Here is a tiny trained network, its code and every weight. The questions are about switching its units off for an input and a class, where a switched-off unit gives its printed mean instead of its output.

import numpy as np


def w(rows, s, z=0):
    codes = np.array(rows[::2]) - 128.0
    scale = np.full(codes.shape[1], s)
    scale[-1] = z or s
    return codes * scale


def norm(h):
    return h / np.sqrt((h * h).mean(-1, keepdims=True) + 1e-5)


def f(y):
    return y / 2 * (1 + np.tanh(0.7978845608 * (y + 0.044715 * y**3)))


def log_softmax(a):
    a = a - a.max(-1, keepdims=True)
    return a - np.log(np.exp(a).sum(-1, keepdims=True))


def net(x, mask):
    res = np.array(x, float).reshape(1, 5) / 4 @ E
    u = 0
    for l in range(3):
        y = f(norm(res) @ A[l][:, :-1].T + A[l][:, -1])
        res = res + np.where(mask[u : u + 7], y, B[l][:, -1]) @ B[l][:, :-1]
        u += 7
    return log_softmax(norm(res)[-1] @ U[:, :-1].T + U[:, -1])


A, B = {}, {}
E = w([
[165,84,53,154,120,113,76],'x0',
[201,77,117,33,221,127,61],'x1',
[3,20,150,145,132,175,219],'x2',
[179,116,90,169,159,104,173],'x3',
[129,122,117,97,172,60,218],'x4',
],0.004)
A[0] = w([
[46,187,203,69,126,102,183,65],'L0N0',
[108,62,60,191,126,179,133,82],'L0N1',
[176,89,155,47,255,111,121,66],'L0N2',
[195,196,116,9,112,80,60,2],'L0N3',
[163,92,90,246,37,201,81,2],'L0N4',
[43,8,84,157,110,168,127,89],'L0N5',
[221,231,121,161,105,64,115,112],'L0N6',
],0.0046,0.0039)
B[0] = w([
[62,191,191,103,132,140,128,154],'L0N0',
[70,81,149,2,137,109,150,157],'L0N1',
[243,248,95,133,94,221,176,199],'L0N2',
[79,82,169,95,102,104,3,196],'L0N3',
[78,215,169,136,249,124,144,154],'L0N4',
[121,19,66,87,91,138,122,221],'L0N5',
[169,87,72,78,187,118,78,251],'L0N6',
],0.0048,0.0026)
A[1] = w([
[34,51,111,124,110,159,130,171],'L1N0',
[17,143,219,125,59,131,181,6],'L1N1',
[62,112,196,184,93,146,112,211],'L1N2',
[109,113,81,238,182,49,254,97],'L1N3',
[10,151,137,209,110,165,119,35],'L1N4',
[170,149,123,181,52,82,148,71],'L1N5',
[149,225,114,168,135,119,94,53],'L1N6',
],0.007,0.0027)
B[1] = w([
[110,118,62,194,116,149,135,252],'L1N0',
[113,221,41,168,208,92,126,226],'L1N1',
[112,153,130,167,199,196,193,202],'L1N2',
[142,125,75,111,60,101,23,234],'L1N3',
[91,254,133,155,159,100,159,193],'L1N4',
[175,94,123,48,111,132,113,129],'L1N5',
[154,39,150,180,53,127,133,182],'L1N6',
],0.0069,0.0043)
A[2] = w([
[65,162,83,143,126,98,237,93],'L2N0',
[126,127,78,121,80,53,174,128],'L2N1',
[191,150,86,119,123,78,36,164],'L2N2',
[121,152,221,75,153,10,130,3],'L2N3',
[145,109,144,60,59,42,129,159],'L2N4',
[14,100,177,89,115,34,79,87],'L2N5',
[166,108,128,89,209,159,255,136],'L2N6',
],0.0061,0.003)
B[2] = w([
[146,148,162,115,167,88,53,180],'L2N0',
[132,82,183,99,192,199,59,150],'L2N1',
[58,135,188,82,136,35,104,253],'L2N2',
[74,140,27,232,174,132,103,118],'L2N3',
[95,118,116,121,168,107,60,163],'L2N4',
[40,184,89,190,179,254,158,117],'L2N5',
[196,181,103,83,138,141,136,148],'L2N6',
],0.0066,0.006)
U = w([
[57,222,76,206,181,115,132,182],'0',
[172,109,162,72,108,24,35,183],'1',
[107,4,46,175,102,182,143,134],'2',
[220,162,122,64,162,179,186,136],'3',
[117,83,206,100,93,175,113,47],'4',
[127,120,176,163,114,164,163,33],'5',
[118,154,226,221,35,118,127,91],'6',
[129,98,173,147,100,114,192,1],'7',
],0.014,0.0078)

Each question gives the input, the list of numbers given to net, and the class t.
The units are the neurons (one row each of A and B). Each row of codes is followed by its name. A weight is (code - 128) times the scale printed after its matrix; where a second scale follows, it is the last column's (A, B and U).
mask holds one flag per neuron, layer by layer. A switched-off neuron (its flag False) gives its mean, the last column of its row in B, instead of its output. The means were averaged over made-up inputs and are rounded, as every weight is.
A unit's drop is (log p(t) with every unit on - log p(t) with that unit switched off) / (log p(t) with every unit on - log p(t) with every unit switched off).
The circuit of an input: a set's keep is (log p(t) with only the set's units on - log p(t) with every unit switched off) / (log p(t) with every unit on - log p(t) with every unit switched off). Starting from the 12 units with the biggest drops (on a tie, the unit counted first), units are removed one at a time, each time the one whose removal leaves the highest keep (on an exact tie, the one counted first), for as long as the keep stays at least 0.8.
units of the circuit, in order: the units of the circuit, biggest drop first
unit that matters most: the unit with the biggest drop
top k neurons: the k neurons with the biggest drops, biggest first
k most important neurons of layer l: the k neurons of layer l with the biggest drops, biggest first
drop when u is switched off: that unit's drop, to one decimal
input [-1,-1,5,8,-1], class 2: unit that matters most : L0N5
input [-2,2,1,-1,5], class 3: units of the circuit, in order : [L0N2 L2N2]
input [4,4,2,7,-6], class 3: top 2 neurons : [L1N3 L0N3]
input [4,7,3,-1,-5], class 2: units of the circuit, in order : [L1N3 L2N0]
input [4,-8,-3,1,-6], class 6: 4 most important neurons of layer 1 : [L1N6 L1N1 L1N0 L1N5]
input [0,-4,-2,-1,-4], class 6: 3 most important neurons of layer 1 : [L1N6 L1N1 L1N0]
input [-7,5,5,-6,6], class 3: 2 most important neurons of layer 0 : [L0N2 L0N3]
input [4,-7,-6,-3,-7], class 6: 2 most important neurons of layer 0 : [L0N4 L0N5]
input [8,7,0,1,8], class 3: top 4 neurons : [L0N2 L1N3 L2N6 L2N0]
input [7,5,3,2,3], class 3: top 3 neurons : [L0N2 L1N3 L2N6]
input [-7,-8,-2,8,3], class 1: top 2 neurons : [L1N3 L1N5]
input [-4,3,-4,-8,8], class 0: 3 most important neurons of layer 2 : [L2N3 L2N5 L2N0]
input [5,-4,4,7,6], class 2: 4 most important neurons of layer 0 : [L0N2 L0N5 L0N1 L0N4]
input [8,-6,1,3,6], class 1: units of the circuit, in order : [L1N3]
input [7,-8,8,0,-7], class 0: top 2 neurons : [L1N4 L0N4]
input [-1,5,0,3,7], class 3: drop when L2N6 is switched off : 0.1
input [-2,0,-1,6,2], class 1: drop when L1N2 is switched off : 0.0
input [-4,6,4,-1,7], class 3: drop when L0N2 is switched off : 0.1
input [-7,3,1,7,-1], class 3: drop when L0N2 is switched off : 2.5
input [1,8,-1,-2,7], class 3: units of the circuit, in order : [L0N2]
